Here is a tiny trained network, its code and every weight. The questions are about switching its units off for an input and a target symbol, where a switched-off unit gives its printed mean instead of its output.

import numpy as np


def w(rows, s, z=0):
    codes = np.array(rows[::2]) - 128.0
    scale = np.full(codes.shape[1], s)
    scale[-1] = z or s
    return codes * scale


def f(y):
    return y / 2 * (1 + np.tanh(0.7978845608 * (y + 0.044715 * y**3)))


def softmax(a):
    e = np.exp(a - a.max(-1, keepdims=True))
    return e / e.sum(-1, keepdims=True)


def log_softmax(a):
    a = a - a.max(-1, keepdims=True)
    return a - np.log(np.exp(a).sum(-1, keepdims=True))


def net(x, mask):
    ids = ['Φγεηξπσ'.index(c) for c in x.split()]
    T = len(ids)
    res = E[ids] + P[:T]
    u = 0
    for l in range(2):
        r = res
        for j in range(2):
            rows = slice(2 * j, 2 * j + 2)
            q, k, v = (r @ M[l][rows].T for M in (Q, K, V))
            z = softmax(np.where(np.tri(T) > 0, q @ k.T / 2**0.5, -1e9)) @ v
            o = O[l][rows]
            res = res + np.where(mask[u + j], z, o[:, -1]) @ o[:, :-1]
        u += 2
        y = f(res @ A[l][:, :-1].T + A[l][:, -1])
        res = res + np.where(mask[u : u + 8], y, B[l][:, -1]) @ B[l][:, :-1]
        u += 8
    return log_softmax(res[-1] @ U[:, :-1].T + U[:, -1])


Q, K, V, O, A, B = {}, {}, {}, {}, {}, {}
E = w([
[122,64,132,117],'Φ',
[145,104,188,110],'γ',
[59,69,169,87],'ε',
[62,169,167,138],'η',
[147,141,64,208],'ξ',
[60,102,6,120],'π',
[115,202,110,30],'σ',
],0.015)
P = w([
[167,24,134,1],'0',
[55,130,140,132],'1',
[63,142,137,119],'2',
[84,148,128,116],'3',
[88,149,129,115],'4',
[86,151,119,113],'5',
[87,150,117,107],'6',
[92,151,115,112],'7',
[93,154,107,111],'8',
[114,149,112,110],'9',
[122,153,105,104],'10',
[118,147,105,111],'11',
[86,147,106,131],'12',
],0.0082)
Q[0] = w([
[167,155,166,162],'L0H0',
[172,73,150,152],'L0H0',
[35,69,231,6],'L0H1',
[171,118,188,123],'L0H1',
],0.015)
K[0] = w([
[74,115,164,187],'L0H0',
[93,251,151,188],'L0H0',
[202,80,179,29],'L0H1',
[134,133,209,131],'L0H1',
],0.014)
V[0] = w([
[211,107,208,101],'L0H0',
[74,107,171,192],'L0H0',
[254,119,147,167],'L0H1',
[163,126,11,185],'L0H1',
],0.0079)
O[0] = w([
[250,206,28,152,159],'L0H0',
[92,69,98,245,118],'L0H0',
[209,74,38,153,54],'L0H1',
[77,183,1,51,3],'L0H1',
],0.0056,0.0054)
A[0] = w([
[186,183,86,233,2],'L0N0',
[135,68,34,80,125],'L0N1',
[130,111,190,100,161],'L0N2',
[224,86,199,195,173],'L0N3',
[112,229,99,254,175],'L0N4',
[71,186,214,152,111],'L0N5',
[192,78,196,140,134],'L0N6',
[197,118,120,103,204],'L0N7',
],0.0068,0.0063)
B[0] = w([
[179,51,241,55,110],'L0N0',
[64,50,63,123,139],'L0N1',
[124,184,148,134,235],'L0N2',
[48,183,124,194,255],'L0N3',
[160,253,201,128,161],'L0N4',
[173,112,158,58,206],'L0N5',
[70,163,172,156,222],'L0N6',
[107,165,100,212,173],'L0N7',
],0.0069,0.005)
Q[1] = w([
[99,156,120,117],'L1H0',
[192,115,120,85],'L1H0',
[1,180,120,145],'L1H1',
[76,175,147,189],'L1H1',
],0.0094)
K[1] = w([
[144,168,166,45],'L1H0',
[42,80,143,200],'L1H0',
[171,1,50,48],'L1H1',
[93,61,109,129],'L1H1',
],0.0076)
V[1] = w([
[193,188,163,67],'L1H0',
[182,161,2,125],'L1H0',
[138,215,35,159],'L1H1',
[76,142,183,184],'L1H1',
],0.0076)
O[1] = w([
[246,134,219,110,161],'L1H0',
[174,199,37,88,2],'L1H0',
[24,255,130,178,133],'L1H1',
[225,107,52,193,174],'L1H1',
],0.0066,0.0068)
A[1] = w([
[38,93,91,237,102],'L1N0',
[92,27,143,222,130],'L1N1',
[55,90,35,189,84],'L1N2',
[155,210,213,43,221],'L1N3',
[107,66,191,91,2],'L1N4',
[183,157,240,241,165],'L1N5',
[234,74,93,178,100],'L1N6',
[253,96,155,204,177],'L1N7',
],0.0064,0.0074)
B[1] = w([
[115,129,226,195,162],'L1N0',
[116,138,121,231,183],'L1N1',
[122,118,212,176,139],'L1N2',
[146,58,1,129,205],'L1N3',
[124,125,152,24,139],'L1N4',
[134,180,141,23,249],'L1N5',
[110,164,200,90,130],'L1N6',
[232,191,180,130,174],'L1N7',
],0.0069,0.014)
U = w([
[169,85,63,150,254],'Φ',
[174,212,120,223,133],'γ',
[139,189,224,103,95],'ε',
[155,55,177,186,144],'η',
[38,140,129,103,58],'ξ',
[122,1,149,128,107],'π',
[173,153,106,31,136],'σ',
],0.0075,0.008)

Each question gives the input, a string of symbols that net reads in full, and the target symbol t.
The units are the heads (2 rows each of Q, K, V and O) and the neurons (one row each of A and B). Each row of codes is followed by its name. A weight is (code - 128) times the scale printed after its matrix; where a second scale follows, it is the last column's (O, A, B and U).
mask holds one flag per unit, layer by layer, with each layer's heads first. A switched-off unit (its flag False) gives its mean, the last column of its rows in O or B, instead of its output. The means were averaged over made-up inputs and are rounded, as every weight is.
A unit's drop is (log p(t) with every unit on - log p(t) with that unit switched off) / (log p(t) with every unit on - log p(t) with every unit switched off).
The circuit of an input: a set's keep is (log p(t) with only the set's units on - log p(t) with every unit switched off) / (log p(t) with every unit on - log p(t) with every unit switched off). Starting from the 12 units with the biggest drops (on a tie, the unit counted first), units are removed one at a time, each time the one whose removal leaves the highest keep (on an exact tie, the one counted first), for as long as the keep stays at least 0.8.
units of the circuit, in order: the units of the circuit, biggest drop first
top k neurons: the k neurons with the biggest drops, biggest first
top k neurons in layer l: the k neurons of layer l with the biggest drops, biggest first
heads that matter: for each layer, one digit per head in row order, 1 if its drop is at least 0.15 and else 0, layers parted by /
input π π γ γ Φ, target π: units of the circuit, in order	L0H0, L1H1, L0N4
input π Φ π ξ, target ξ: units of the circuit, in order	L0H1, L0H0
input ξ π Φ Φ, target ξ: units of the circuit, in order	L0H1, L1H1, L0N1
input γ γ ε η γ ε ξ σ γ γ Φ, target γ: heads that matter	01 / 01
input ξ η η η, target ξ: units of the circuit, in order	L0H1, L1H1
input Φ ξ η ε, target Φ: heads that matter	11 / 10
input Φ ε η Φ π Φ ε γ ξ Φ π, target ξ: top 3 neurons in layer 1	L1N7, L1N3, L1N1
input ξ ε ε η, target ξ: units of the circuit, in order	L0H1, L1H1, L1N7
input ε σ σ, target σ: top 2 neurons in layer 1	L1N3, L1N1
input π ε π, target π: units of the circuit, in order	L0H0, L1N5, L1H1
input σ Φ γ, target σ: top 2 neurons in layer 1	L1N3, L1N5
input η ε γ γ ε γ ε, target η: top neuron	L1N1
input Φ Φ γ η ε σ, target Φ: top 2 neurons in layer 1	L1N5, L1N3
input σ γ γ η γ ε γ ξ ε σ γ, target σ: top 2 neurons in layer 0	L0N3, L0N6
input π γ ε σ γ γ ξ γ π Φ γ γ ε, target π: top neuron in layer 0	L0N3
input γ Φ η γ γ, target γ: top 2 neurons	L0N3, L1N1
input η γ π γ Φ ε ε γ Φ Φ, target η: top 2 neurons	L0N4, L1N1
input π γ Φ η η, target σ: top 2 neurons in layer 1	L1N3, L1N4
input ε γ π, target ξ: top 2 neurons in layer 1	L1N7, L1N1
input ε γ γ ε ξ ε ε π Φ π γ, target ξ: top 3 neurons in layer 0	L0N3, L0N1, L0N6
input π π γ η, target π: top 3 neurons in layer 1	L1N3, L1N5, L1N7
